Below is a small trained network, with its code and all its weights. Each question gives an input and a target symbol and asks what happens when units are switched off, that is, made to give their printed mean instead of their output.

import numpy as np


def w(rows, s, z=0):
    codes = np.array(rows[::2]) - 128.0
    scale = np.full(codes.shape[1], s)
    scale[-1] = z or s
    return codes * scale


def f(y):
    return y / 2 * (1 + np.tanh(0.7978845608 * (y + 0.044715 * y**3)))


def softmax(a):
    e = np.exp(a - a.max(-1, keepdims=True))
    return e / e.sum(-1, keepdims=True)


def log_softmax(a):
    a = a - a.max(-1, keepdims=True)
    return a - np.log(np.exp(a).sum(-1, keepdims=True))


def net(x, mask):
    ids = ['αβδζθλξτψ'.index(c) for c in x.split()]
    T = len(ids)
    res = E[ids] + P[:T]
    r = res
    for j in range(2):
        rows = slice(4 * j, 4 * j + 4)
        q, k, v = (r @ M[0][rows].T for M in (Q, K, V))
        z = softmax(np.where(np.tri(T) > 0, q @ k.T / 4**0.5, -1e9)) @ v
        o = O[0][rows]
        res = res + np.where(mask[j], z, o[:, -1]) @ o[:, :-1]
    y = f(res @ A[0][:, :-1].T + A[0][:, -1])
    res = res + np.where(mask[2:14], y, B[0][:, -1]) @ B[0][:, :-1]
    return log_softmax(res[-1] @ U[:, :-1].T + U[:, -1])


Q, K, V, O, A, B = {}, {}, {}, {}, {}, {}
E = w([
[123,106,142,135],'α',
[113,106,144,149],'β',
[114,101,141,145],'δ',
[99,103,140,164],'ζ',
[116,110,149,165],'θ',
[128,108,141,141],'λ',
[6,114,78,76],'ξ',
[161,168,240,167],'τ',
[228,37,71,152],'ψ',
],0.015)
P = w([
[39,1,155,129],'0',
[114,215,29,201],'1',
[156,71,202,41],'2',
[75,243,48,203],'3',
[192,140,202,25],'4',
[43,224,77,211],'5',
],0.008)
Q[0] = w([
[128,77,165,184],'head 1',
[216,46,136,89],'head 1',
[47,255,26,225],'head 1',
[211,62,102,42],'head 1',
[168,46,208,20],'head 2',
[154,47,119,75],'head 2',
[139,230,43,129],'head 2',
[22,123,146,159],'head 2',
],0.0077)
K[0] = w([
[156,156,79,91],'head 1',
[190,26,55,151],'head 1',
[76,185,171,86],'head 1',
[143,2,127,183],'head 1',
[53,105,149,123],'head 2',
[67,79,96,106],'head 2',
[202,95,169,96],'head 2',
[128,184,98,161],'head 2',
],0.0099)
V[0] = w([
[174,72,192,254],'head 1',
[151,168,105,131],'head 1',
[84,142,86,54],'head 1',
[97,123,100,113],'head 1',
[157,48,64,81],'head 2',
[221,118,204,137],'head 2',
[129,153,32,151],'head 2',
[176,72,123,161],'head 2',
],0.0095)
O[0] = w([
[35,93,213,188,55],'head 1',
[152,152,149,141,90],'head 1',
[199,123,61,96,203],'head 1',
[156,120,100,115,184],'head 1',
[160,1,75,159,141],'head 2',
[83,133,117,163,2],'head 2',
[249,121,108,129,148],'head 2',
[86,87,120,210,101],'head 2',
],0.0072,0.0086)
A[0] = w([
[86,80,136,107,163],'neuron 1',
[126,50,215,187,85],'neuron 2',
[116,78,160,106,163],'neuron 3',
[218,92,236,130,147],'neuron 4',
[136,131,130,133,72],'neuron 5',
[117,83,104,224,254],'neuron 6',
[67,110,254,80,59],'neuron 7',
[145,74,112,27,83],'neuron 8',
[240,246,138,158,83],'neuron 9',
[208,89,82,138,31],'neuron 10',
[138,88,119,76,138],'neuron 11',
[94,53,58,168,70],'neuron 12',
],0.0086,0.0047)
B[0] = w([
[94,65,173,123,165],'neuron 1',
[160,174,94,28,173],'neuron 2',
[104,94,149,91,163],'neuron 3',
[15,49,109,134,167],'neuron 4',
[84,130,74,177,115],'neuron 5',
[217,174,155,151,180],'neuron 6',
[156,60,54,137,172],'neuron 7',
[109,131,197,183,255],'neuron 8',
[2,98,63,87,196],'neuron 9',
[72,95,117,212,196],'neuron 10',
[128,120,212,149,203],'neuron 11',
[96,94,132,215,162],'neuron 12',
],0.0068,0.0084)
U = w([
[49,34,145,143,121],'α',
[139,145,199,40,167],'β',
[247,146,162,63,136],'δ',
[197,188,172,139,251],'ζ',
[145,185,167,170,210],'θ',
[143,167,152,152,112],'λ',
[145,142,17,78,133],'ξ',
[1,191,159,178,11],'τ',
[149,121,109,216,29],'ψ',
],0.0073,0.0032)

Each question gives the input, a string of symbols that net reads in full, and the target symbol t.
The units are the heads (4 rows each of Q, K, V and O) and the neurons (one row each of A and B). Each row of codes is followed by its name. A weight is (code - 128) times the scale printed after its matrix; where a second scale follows, it is the last column's (O, A, B and U).
mask holds one flag per unit, heads first, then neurons. A switched-off unit (its flag False) gives its mean, the last column of its rows in O or B, instead of its output. The means were averaged over made-up inputs and are rounded, as every weight is.
A unit's drop is (log p(t) with every unit on - log p(t) with that unit switched off) / (log p(t) with every unit on - log p(t) with every unit switched off).
The circuit of an input: a set's keep is (log p(t) with only the set's units on - log p(t) with every unit switched off) / (log p(t) with every unit on - log p(t) with every unit switched off). Starting from the 12 units with the biggest drops (on a tie, the unit counted first), units are removed one at a time, each time the one whose removal leaves the highest keep (on an exact tie, the one counted first), for as long as the keep stays at least 0.8.
circuit, biggest first: the units of the circuit, biggest drop first
top k neurons: the k neurons with the biggest drops, biggest first
which heads matter: for each layer, one digit per head in row order, 1 if its drop is at least 0.15 and else 0, layers parted by /
drop when u is switched off: that unit's drop, to one decimal
input ψ ξ ζ, target α: which heads matter : 00
input ξ ζ τ λ, target τ: circuit, biggest first : head 2
input δ ψ ψ ζ, target ψ: which heads matter : 01
input ζ ξ θ λ, target ξ: circuit, biggest first : head 1; neuron 8; neuron 9
input ζ ξ δ θ τ ξ, target τ: which heads matter : 01
input ξ θ ξ λ δ, target α: which heads matter : 01
input ζ δ ξ δ θ, target α: which heads matter : 10
input τ ξ ξ ψ, target ψ: circuit, biggest first : head 2; neuron 10; neuron 12
input ξ ξ ξ, target δ: circuit, biggest first : head 1; head 2
input ξ ζ ξ θ, target ξ: circuit, biggest first : neuron 9; head 1; neuron 8
input ζ ξ λ, target α: top 2 neurons : neuron 4; neuron 6
input ζ δ ζ ξ β, target α: circuit, biggest first : neuron 4; head 1
input ζ ζ θ ξ ξ δ, target ξ: circuit, biggest first : head 1; neuron 9
input ξ ψ ξ θ, target ψ: top 2 neurons : neuron 10; neuron 12
input ξ ξ δ, target α: circuit, biggest first : neuron 4; head 2; neuron 10
input τ ψ ξ ζ, target ψ: top neuron : neuron 12
input ξ δ ξ λ ζ, target α: top 3 neurons : neuron 4; neuron 6; neuron 2
input δ δ λ, target α: top 4 neurons : neuron 4; neuron 7; neuron 1; neuron 3
input β ξ ξ θ ξ τ, target τ: circuit, biggest first : neuron 9; head 2
input ζ ξ τ, target α: circuit, biggest first : neuron 4
input ψ ξ θ, target α: top 2 neurons : neuron 4; neuron 7
input ζ ζ ξ β, target ξ: top 3 neurons : neuron 9; neuron 8; neuron 11
input δ δ ξ α, target ξ: circuit, biggest first : neuron 9; head 1; neuron 8
input ζ ξ δ λ α, target α: top 2 neurons : neuron 4; neuron 6
input τ θ ξ ξ ξ α, target ξ: circuit, biggest first : head 1; neuron 9
input ζ ξ θ δ, target ξ: top 2 neurons : neuron 8; neuron 9
input ξ λ ξ ξ τ, target α: top 2 neurons : neuron 4; neuron 9
input ξ τ ζ α, target τ: top neuron : neuron 2
input ζ ζ θ ξ ξ ξ, target ξ: drop when head 2 is switched off : 0.1
input τ ξ ξ ζ τ ζ, target τ: drop when head 2 is switched off : 1.4
